Here is a tiny trained network, its code and every weight. The questions are about switching its units off for an input and a target symbol, where a switched-off unit gives its printed mean instead of its output.

import numpy as np


def w(rows, s, z=0):
    codes = np.array(rows[::2]) - 128.0
    scale = np.full(codes.shape[1], s)
    scale[-1] = z or s
    return codes * scale


def norm(h):
    return h / np.sqrt((h * h).mean(-1, keepdims=True) + 1e-5)


def f(y):
    return y / 2 * (1 + np.tanh(0.7978845608 * (y + 0.044715 * y**3)))


def softmax(a):
    e = np.exp(a - a.max(-1, keepdims=True))
    return e / e.sum(-1, keepdims=True)


def log_softmax(a):
    a = a - a.max(-1, keepdims=True)
    return a - np.log(np.exp(a).sum(-1, keepdims=True))


def net(x, mask):
    ids = ['αβγεζηθλμπστφψω'.index(c) for c in x.split()]
    T = len(ids)
    res = E[ids] + P[:T]
    u = 0
    for l in range(3):
        r = norm(res)
        for j in range(2):
            rows = slice(2 * j, 2 * j + 2)
            q, k, v = (r @ M[l][rows].T for M in (Q, K, V))
            z = softmax(np.where(np.tri(T) > 0, q @ k.T / 2**0.5, -1e9)) @ v
            o = O[l][rows]
            res = res + np.where(mask[u + j], z, o[:, -1]) @ o[:, :-1]
        u += 2
        y = f(norm(res) @ A[l][:, :-1].T + A[l][:, -1])
        res = res + np.where(mask[u : u + 4], y, B[l][:, -1]) @ B[l][:, :-1]
        u += 4
    return log_softmax(norm(res)[-1] @ U[:, :-1].T + U[:, -1])


Q, K, V, O, A, B = {}, {}, {}, {}, {}, {}
E = w([
[102,121,132,112],'α',
[109,122,132,109],'β',
[104,124,138,112],'γ',
[112,128,148,113],'ε',
[146,120,117,98],'ζ',
[110,119,135,116],'η',
[111,110,123,110],'θ',
[93,145,128,115],'λ',
[206,117,159,116],'μ',
[113,110,125,117],'π',
[77,155,135,111],'σ',
[152,214,215,143],'τ',
[135,132,213,184],'φ',
[126,72,155,185],'ψ',
[2,174,110,148],'ω',
],0.0092)
P = w([
[106,113,254,66],'0',
[208,195,39,174],'1',
[85,40,169,112],'2',
[154,214,47,166],'3',
[81,44,109,122],'4',
[116,206,66,169],'5',
[81,71,94,125],'6',
[144,188,64,157],'7',
],0.0061)
Q[0] = w([
[124,207,77,125],'L0H0',
[169,159,119,131],'L0H0',
[152,247,115,254],'L0H1',
[94,114,190,151],'L0H1',
],0.0085)
K[0] = w([
[189,91,157,171],'L0H0',
[140,141,237,254],'L0H0',
[70,151,136,239],'L0H1',
[153,235,187,33],'L0H1',
],0.0061)
V[0] = w([
[210,33,201,58],'L0H0',
[253,96,124,126],'L0H0',
[176,225,199,80],'L0H1',
[138,104,221,147],'L0H1',
],0.0036)
O[0] = w([
[158,113,173,104,254],'L0H0',
[166,201,11,152,92],'L0H0',
[163,181,148,4,240],'L0H1',
[146,31,164,114,164],'L0H1',
],0.0042,0.001)
A[0] = w([
[161,250,153,240,180],'L0N0',
[104,165,2,214,110],'L0N1',
[105,20,139,172,165],'L0N2',
[180,170,103,152,4],'L0N3',
],0.0034,0.002)
B[0] = w([
[109,31,48,163,248],'L0N0',
[253,82,177,117,225],'L0N1',
[59,184,205,85,171],'L0N2',
[120,127,159,51,94],'L0N3',
],0.0057,0.0017)
Q[1] = w([
[226,156,35,161],'L1H0',
[76,143,120,173],'L1H0',
[142,188,93,244],'L1H1',
[68,56,214,2],'L1H1',
],0.0077)
K[1] = w([
[52,172,111,211],'L1H0',
[149,148,156,164],'L1H0',
[97,73,105,158],'L1H1',
[254,115,99,6],'L1H1',
],0.0073)
V[1] = w([
[236,80,158,120],'L1H0',
[162,254,238,197],'L1H0',
[170,119,131,43],'L1H1',
[86,240,89,53],'L1H1',
],0.005)
O[1] = w([
[114,83,187,167,220],'L1H0',
[126,249,184,254,145],'L1H0',
[205,92,164,45,250],'L1H1',
[77,201,89,55,142],'L1H1',
],0.0057,0.0014)
A[1] = w([
[3,45,190,149,248],'L1N0',
[227,193,143,138,239],'L1N1',
[177,223,145,183,109],'L1N2',
[174,181,113,232,202],'L1N3',
],0.0078,0.0012)
B[1] = w([
[36,198,254,181,254],'L1N0',
[39,93,118,147,197],'L1N1',
[64,25,34,16,171],'L1N2',
[14,61,9,172,194],'L1N3',
],0.0056,0.0051)
Q[2] = w([
[225,114,99,136],'L2H0',
[149,92,98,156],'L2H0',
[148,88,247,80],'L2H1',
[133,166,156,83],'L2H1',
],0.012)
K[2] = w([
[124,133,228,61],'L2H0',
[136,164,167,138],'L2H0',
[179,128,192,1],'L2H1',
[116,64,124,12],'L2H1',
],0.008)
V[2] = w([
[133,135,234,104],'L2H0',
[93,48,76,167],'L2H0',
[168,65,98,72],'L2H1',
[24,15,2,76],'L2H1',
],0.006)
O[2] = w([
[125,186,221,238,114],'L2H0',
[254,83,115,88,211],'L2H0',
[177,140,133,112,127],'L2H1',
[236,147,182,55,253],'L2H1',
],0.0047,0.0025)
A[2] = w([
[106,108,255,132,5],'L2N0',
[32,86,133,95,74],'L2N1',
[130,196,33,105,143],'L2N2',
[86,70,82,168,20],'L2N3',
],0.0078,0.0023)
B[2] = w([
[3,205,111,157,254],'L2N0',
[186,125,199,116,239],'L2N1',
[117,250,170,167,176],'L2N2',
[24,196,51,148,136],'L2N3',
],0.0072,0.0036)
U = w([
[38,168,235,180,253],'α',
[95,56,199,69,185],'β',
[136,51,161,61,104],'γ',
[143,73,148,86,34],'ε',
[203,142,167,143,164],'ζ',
[145,112,145,155,35],'η',
[192,98,164,186,146],'θ',
[157,181,143,134,43],'λ',
[150,114,135,142,71],'μ',
[182,92,147,190,160],'π',
[167,219,139,100,68],'σ',
[89,117,16,33,171],'τ',
[83,73,77,182,102],'φ',
[92,48,93,254,128],'ψ',
[90,254,78,157,6],'ω',
],0.009,0.0029)

Each question gives the input, a string of symbols that net reads in full, and the target symbol t.
The units are the heads (2 rows each of Q, K, V and O) and the neurons (one row each of A and B). Each row of codes is followed by its name. A weight is (code - 128) times the scale printed after its matrix; where a second scale follows, it is the last column's (O, A, B and U).
mask holds one flag per unit, layer by layer, with each layer's heads first. A switched-off unit (its flag False) gives its mean, the last column of its rows in O or B, instead of its output. The means were averaged over made-up inputs and are rounded, as every weight is.
A unit's drop is (log p(t) with every unit on - log p(t) with that unit switched off) / (log p(t) with every unit on - log p(t) with every unit switched off).
top k neurons: the k neurons with the biggest drops, biggest first
k most important neurons of layer l: the k neurons of layer l with the biggest drops, biggest first
heads that matter: for each layer, one digit per head in row order, 1 if its drop is at least 0.15 and else 0, layers parted by /
drop when u is switched off: that unit's drop, to one decimal
input α ζ θ σ τ ζ, target τ: top 3 neurons => (L0N1; L1N1; L1N2)
input θ ζ γ α τ θ, target τ: top neuron => (L0N1)
input θ τ τ ζ η ω ζ μ, target ω: top 2 neurons => (L2N2; L0N0)
input ζ τ θ η, target τ: heads that matter => 00 / 10 / 01
input σ λ θ θ τ β, target τ: heads that matter => 00 / 01 / 01
input τ λ τ θ ψ β, target ψ: top 2 neurons => (L0N1; L0N0)
input ζ π η ε ψ θ, target ψ: heads that matter => 00 / 01 / 10
input α ψ ζ θ, target ψ: heads that matter => 01 / 01 / 10
input π σ μ τ ζ π, target τ: top 3 neurons => (L0N1; L1N3; L1N2)
input ω τ ψ φ, target ψ: top 2 neurons => (L0N0; L2N0)
input σ σ τ σ, target τ: top 3 neurons => (L1N2; L1N0; L0N1)
input τ ζ θ φ ζ β ψ γ, target ψ: 2 most important neurons of layer 2 => (L2N1; L2N3)
input τ σ τ λ, target τ: heads that matter => 00 / 10 / 00
input ζ σ ζ τ ω τ ζ η, target τ: top 3 neurons => (L0N1; L1N2; L1N3)
input π τ σ τ ζ, target α: top 2 neurons => (L1N0; L0N2)
input π θ τ γ, target τ: top 2 neurons => (L0N1; L1N3)
input ζ α τ ε, target τ: top 2 neurons => (L0N1; L1N3)
input θ τ ψ φ, target ψ: most important neuron of layer 2 => (L2N0)
input ζ φ ζ τ τ θ, target τ: 2 most important neurons of layer 1 => (L1N2; L1N0)
input ψ ζ τ ψ μ, target α: most important neuron of layer 1 => (L1N3)
input τ ζ θ θ γ σ τ, target β: drop when L1H1 is switched off => 0.0
input γ β θ β φ β, target ψ: drop when L1N0 is switched off => 0.1
